Below are the code and all the weights of a small trained network. Each question names an input and a class and asks about switching units off, where a switched-off unit gives its printed mean instead of its output.

import numpy as np


def w(rows, s, z=0):
    codes = np.array(rows[::2]) - 128.0
    scale = np.full(codes.shape[1], s)
    scale[-1] = z or s
    return codes * scale


def norm(h):
    return h / np.sqrt((h * h).mean(-1, keepdims=True) + 1e-5)


def f(y):
    return np.maximum(y, 0)


def log_softmax(a):
    a = a - a.max(-1, keepdims=True)
    return a - np.log(np.exp(a).sum(-1, keepdims=True))


def net(x, mask):
    res = np.array(x, float).reshape(1, 5) / 4 @ E
    u = 0
    for l in range(2):
        y = f(norm(res) @ A[l][:, :-1].T + A[l][:, -1])
        res = res + np.where(mask[u : u + 4], y, B[l][:, -1]) @ B[l][:, :-1]
        u += 4
    return log_softmax(norm(res)[-1] @ U[:, :-1].T + U[:, -1])


A, B = {}, {}
E = w([
[150,71,74,124,224,180,130,140],'x0',
[77,119,136,138,82,130,254,183],'x1',
[127,128,132,118,128,125,132,124],'x2',
[155,193,197,106,141,205,100,146],'x3',
[129,126,128,117,126,126,128,128],'x4',
],0.0054)
A[0] = w([
[110,124,151,145,184,219,133,138,105],'L0N1',
[132,192,214,134,38,139,96,109,124],'L0N2',
[151,82,28,159,135,10,59,20,71],'L0N3',
[145,152,130,157,37,3,47,72,3],'L0N4',
],0.0048,0.0046)
B[0] = w([
[200,140,130,77,99,99,186,126,180],'L0N1',
[77,95,154,150,112,114,55,164,221],'L0N2',
[168,125,161,76,168,92,158,225,254],'L0N3',
[186,212,179,100,253,150,228,120,187],'L0N4',
],0.0073,0.0045)
A[1] = w([
[136,65,70,121,141,63,135,135,97],'L1N1',
[164,154,151,114,133,144,90,58,133],'L1N2',
[148,142,116,116,171,90,77,68,1],'L1N3',
[120,148,126,139,115,1,149,91,99],'L1N4',
],0.0086,0.0016)
B[1] = w([
[35,125,157,170,110,119,50,118,253],'L1N1',
[92,107,69,167,158,167,120,19,190],'L1N2',
[90,133,153,130,10,104,209,168,182],'L1N3',
[254,172,23,149,90,159,189,53,229],'L1N4',
],0.0064,0.0043)
U = w([
[185,170,155,98,194,141,206,166,254],'0',
[124,62,98,101,187,72,34,177,117],'1',
[92,179,180,145,124,131,29,67,88],'2',
[168,107,81,93,177,202,96,51,67],'3',
[149,155,65,166,47,81,177,106,84],'4',
[5,51,66,178,131,126,152,133,78],'5',
[58,156,194,138,40,136,132,183,52],'6',
],0.015,0.004)

Each question gives the input, the list of numbers given to net, and the class t.
The units are the neurons (one row each of A and B). Each row of codes is followed by its name. A weight is (code - 128) times the scale printed after its matrix; where a second scale follows, it is the last column's (A, B and U).
mask holds one flag per neuron, layer by layer. A switched-off neuron (its flag False) gives its mean, the last column of its row in B, instead of its output. The means were averaged over made-up inputs and are rounded, as every weight is.
A unit's drop is (log p(t) with every unit on - log p(t) with that unit switched off) / (log p(t) with every unit on - log p(t) with every unit switched off).
The circuit of an input: a set's keep is (log p(t) with only the set's units on - log p(t) with every unit switched off) / (log p(t) with every unit on - log p(t) with every unit switched off). Starting from all 8 units, units are removed one at a time, each time the one whose removal leaves the highest keep (on an exact tie, the one counted first), for as long as the keep stays at least 0.8.
units of the circuit, in order: the units of the circuit, biggest drop first
k most important neurons: the k neurons with the biggest drops, biggest first
k most important neurons of layer l: the k neurons of layer l with the biggest drops, biggest first
drop when u is switched off: that unit's drop, to one decimal
input [1,-1,-4,0,8], class 1: units of the circuit, in order : [L0N4]
input [-3,6,-4,0,-4], class 4: 2 most important neurons of layer 0 : [L0N3; L0N4]
input [-7,7,-8,-1,-5], class 4: 2 most important neurons of layer 1 : [L1N4; L1N1]
input [5,5,1,0,1], class 5: 3 most important neurons : [L0N4; L0N3; L1N4]
input [4,0,8,7,-5], class 3: 2 most important neurons of layer 1 : [L1N2; L1N3]
input [-6,-8,3,-1,-8], class 0: 3 most important neurons : [L0N4; L0N3; L1N1]
input [1,0,0,-6,7], class 1: 3 most important neurons of layer 1 : [L1N1; L1N3; L1N2]
input [-5,-5,-3,-8,-1], class 0: 2 most important neurons : [L0N4; L0N3]
input [1,0,-2,5,-6], class 3: units of the circuit, in order : [L0N3; L1N2]
input [6,0,-5,0,8], class 1: 4 most important neurons : [L1N4; L0N4; L1N1; L1N2]
input [0,1,-6,5,6], class 6: 3 most important neurons : [L0N2; L0N4; L1N4]
input [-4,0,-1,1,6], class 2: units of the circuit, in order : [L0N3; L1N3]
input [6,6,-4,0,3], class 5: 2 most important neurons of layer 1 : [L1N4; L1N1]
input [1,5,7,0,2], class 5: most important neuron : [L0N4]
input [-8,6,5,0,-5], class 4: 4 most important neurons : [L1N4; L1N1; L0N3; L1N3]
input [-5,-4,1,0,-8], class 0: 2 most important neurons : [L0N4; L1N1]
input [0,-3,1,-5,-7], class 0: 2 most important neurons of layer 0 : [L0N3; L0N4]
input [1,0,-8,2,-3], class 3: 3 most important neurons of layer 0 : [L0N3; L0N4; L0N2]
input [0,3,-5,8,-3], class 6: 3 most important neurons of layer 0 : [L0N2; L0N4; L0N3]
input [3,4,-4,0,-1], class 5: units of the circuit, in order : [L0N3]
input [-5,-6,-3,-7,7], class 0: 2 most important neurons of layer 0 : [L0N4; L0N3]
input [-1,-3,-8,-6,3], class 0: drop when L0N4 is switched off : 0.2
input [-6,3,3,0,-7], class 4: drop when L0N3 is switched off : 0.4
input [-7,-3,8,-5,7], class 0: drop when L0N4 is switched off : 0.7
input [-6,-6,-4,-2,-3], class 0: drop when L0N4 is switched off : 0.4
